Below are the code and all the weights of a small trained network. Each question names an input and a class and asks about switching units off, where a switched-off unit gives its printed mean instead of its output.

import numpy as np


def w(rows, s, z=0):
    codes = np.array(rows[::2]) - 128.0
    scale = np.full(codes.shape[1], s)
    scale[-1] = z or s
    return codes * scale


def norm(h):
    return h / np.sqrt((h * h).mean(-1, keepdims=True) + 1e-5)


def f(y):
    return np.maximum(y, 0)


def log_softmax(a):
    a = a - a.max(-1, keepdims=True)
    return a - np.log(np.exp(a).sum(-1, keepdims=True))


def net(x, mask):
    res = np.array(x, float).reshape(1, 2) / 4 @ E
    u = 0
    for l in range(2):
        y = f(norm(res) @ A[l][:, :-1].T + A[l][:, -1])
        res = res + np.where(mask[u : u + 7], y, B[l][:, -1]) @ B[l][:, :-1]
        u += 7
    return log_softmax(norm(res)[-1] @ U[:, :-1].T + U[:, -1])


A, B = {}, {}
E = w([
[104,1,191,70,147,191],'x0',
[70,80,113,195,246,192],'x1',
],0.013)
A[0] = w([
[163,6,208,139,212,184,46],'L0N0',
[93,62,183,150,137,187,2],'L0N1',
[97,154,154,77,5,88,150],'L0N2',
[178,49,202,149,196,239,24],'L0N3',
[181,46,220,44,89,153,176],'L0N4',
[100,123,110,159,89,89,90],'L0N5',
[54,155,164,64,56,122,105],'L0N6',
],0.016,0.0088)
B[0] = w([
[41,155,232,7,212,158,244],'L0N0',
[36,97,186,29,198,173,183],'L0N1',
[195,120,120,149,106,105,220],'L0N2',
[32,76,215,57,215,185,222],'L0N3',
[34,88,38,148,137,194,253],'L0N4',
[91,162,114,72,163,155,143],'L0N5',
[178,149,136,158,134,124,171],'L0N6',
],0.018,0.016)
A[1] = w([
[134,150,52,64,45,153,121],'L1N0',
[82,118,101,202,126,149,99],'L1N1',
[57,48,228,27,161,154,101],'L1N2',
[144,37,200,101,195,131,1],'L1N3',
[254,163,139,98,104,98,72],'L1N4',
[178,160,136,188,139,96,132],'L1N5',
[167,107,54,167,70,141,126],'L1N6',
],0.019,0.0086)
B[1] = w([
[178,40,146,181,81,112,164],'L1N0',
[155,156,21,150,177,84,155],'L1N1',
[6,154,198,108,182,237,253],'L1N2',
[175,47,192,128,15,176,168],'L1N3',
[111,244,240,55,98,102,178],'L1N4',
[109,193,165,110,202,75,171],'L1N5',
[134,35,80,112,71,182,177],'L1N6',
],0.015,0.024)
U = w([
[205,27,22,161,26,217,252],'0',
[243,218,178,74,40,33,49],'1',
[9,57,198,32,221,252,53],'2',
[63,192,43,181,242,77,80],'3',
],0.019,0.0036)

Each question gives the input, the list of numbers given to net, and the class t.
The units are the neurons (one row each of A and B). Each row of codes is followed by its name. A weight is (code - 128) times the scale printed after its matrix; where a second scale follows, it is the last column's (A, B and U).
mask holds one flag per neuron, layer by layer. A switched-off neuron (its flag False) gives its mean, the last column of its row in B, instead of its output. The means were averaged over made-up inputs and are rounded, as every weight is.
A unit's drop is (log p(t) with every unit on - log p(t) with that unit switched off) / (log p(t) with every unit on - log p(t) with every unit switched off).
The circuit of an input: a set's keep is (log p(t) with only the set's units on - log p(t) with every unit switched off) / (log p(t) with every unit on - log p(t) with every unit switched off). Starting from the 12 units with the biggest drops (on a tie, the unit counted first), units are removed one at a time, each time the one whose removal leaves the highest keep (on an exact tie, the one counted first), for as long as the keep stays at least 0.8.
circuit, biggest first: the units of the circuit, biggest drop first
unit that matters most: the unit with the biggest drop
k most important neurons: the k neurons with the biggest drops, biggest first
top k neurons in layer l: the k neurons of layer l with the biggest drops, biggest first
drop when u is switched off: that unit's drop, to one decimal
input [-7,3], class 3: top 4 neurons in layer 0 => [L0N0 L0N3 L0N2 L0N4]
input [-7,1], class 3: top neuron in layer 1 => [L1N3]
input [-4,1], class 3: circuit, biggest first => [L0N3 L0N0 L1N2 L1N3]
input [-7,0], class 1: circuit, biggest first => [L0N3 L0N4 L0N0 L1N2]
input [-3,0], class 1: circuit, biggest first => [L0N3 L0N0 L0N4 L1N2]
input [-1,1], class 3: 4 most important neurons => [L0N3 L0N1 L0N0 L0N2]
input [6,-6], class 0: 2 most important neurons => [L0N3 L0N0]
input [0,-8], class 0: 2 most important neurons => [L0N0 L1N6]
input [-3,-2], class 1: top 2 neurons in layer 0 => [L0N4 L0N0]
input [-3,-1], class 1: 2 most important neurons => [L0N3 L0N4]
input [7,-7], class 0: top 2 neurons in layer 0 => [L0N3 L0N0]
input [-5,4], class 3: 2 most important neurons => [L0N3 L0N0]
input [-6,6], class 3: drop when L0N3 is switched off => 0.8
input [7,-8], class 0: drop when L1N0 is switched off => 0.0
input [2,-7], class 0: unit that matters most => L0N4
input [-6,7], class 3: drop when L0N0 is switched off => 0.8
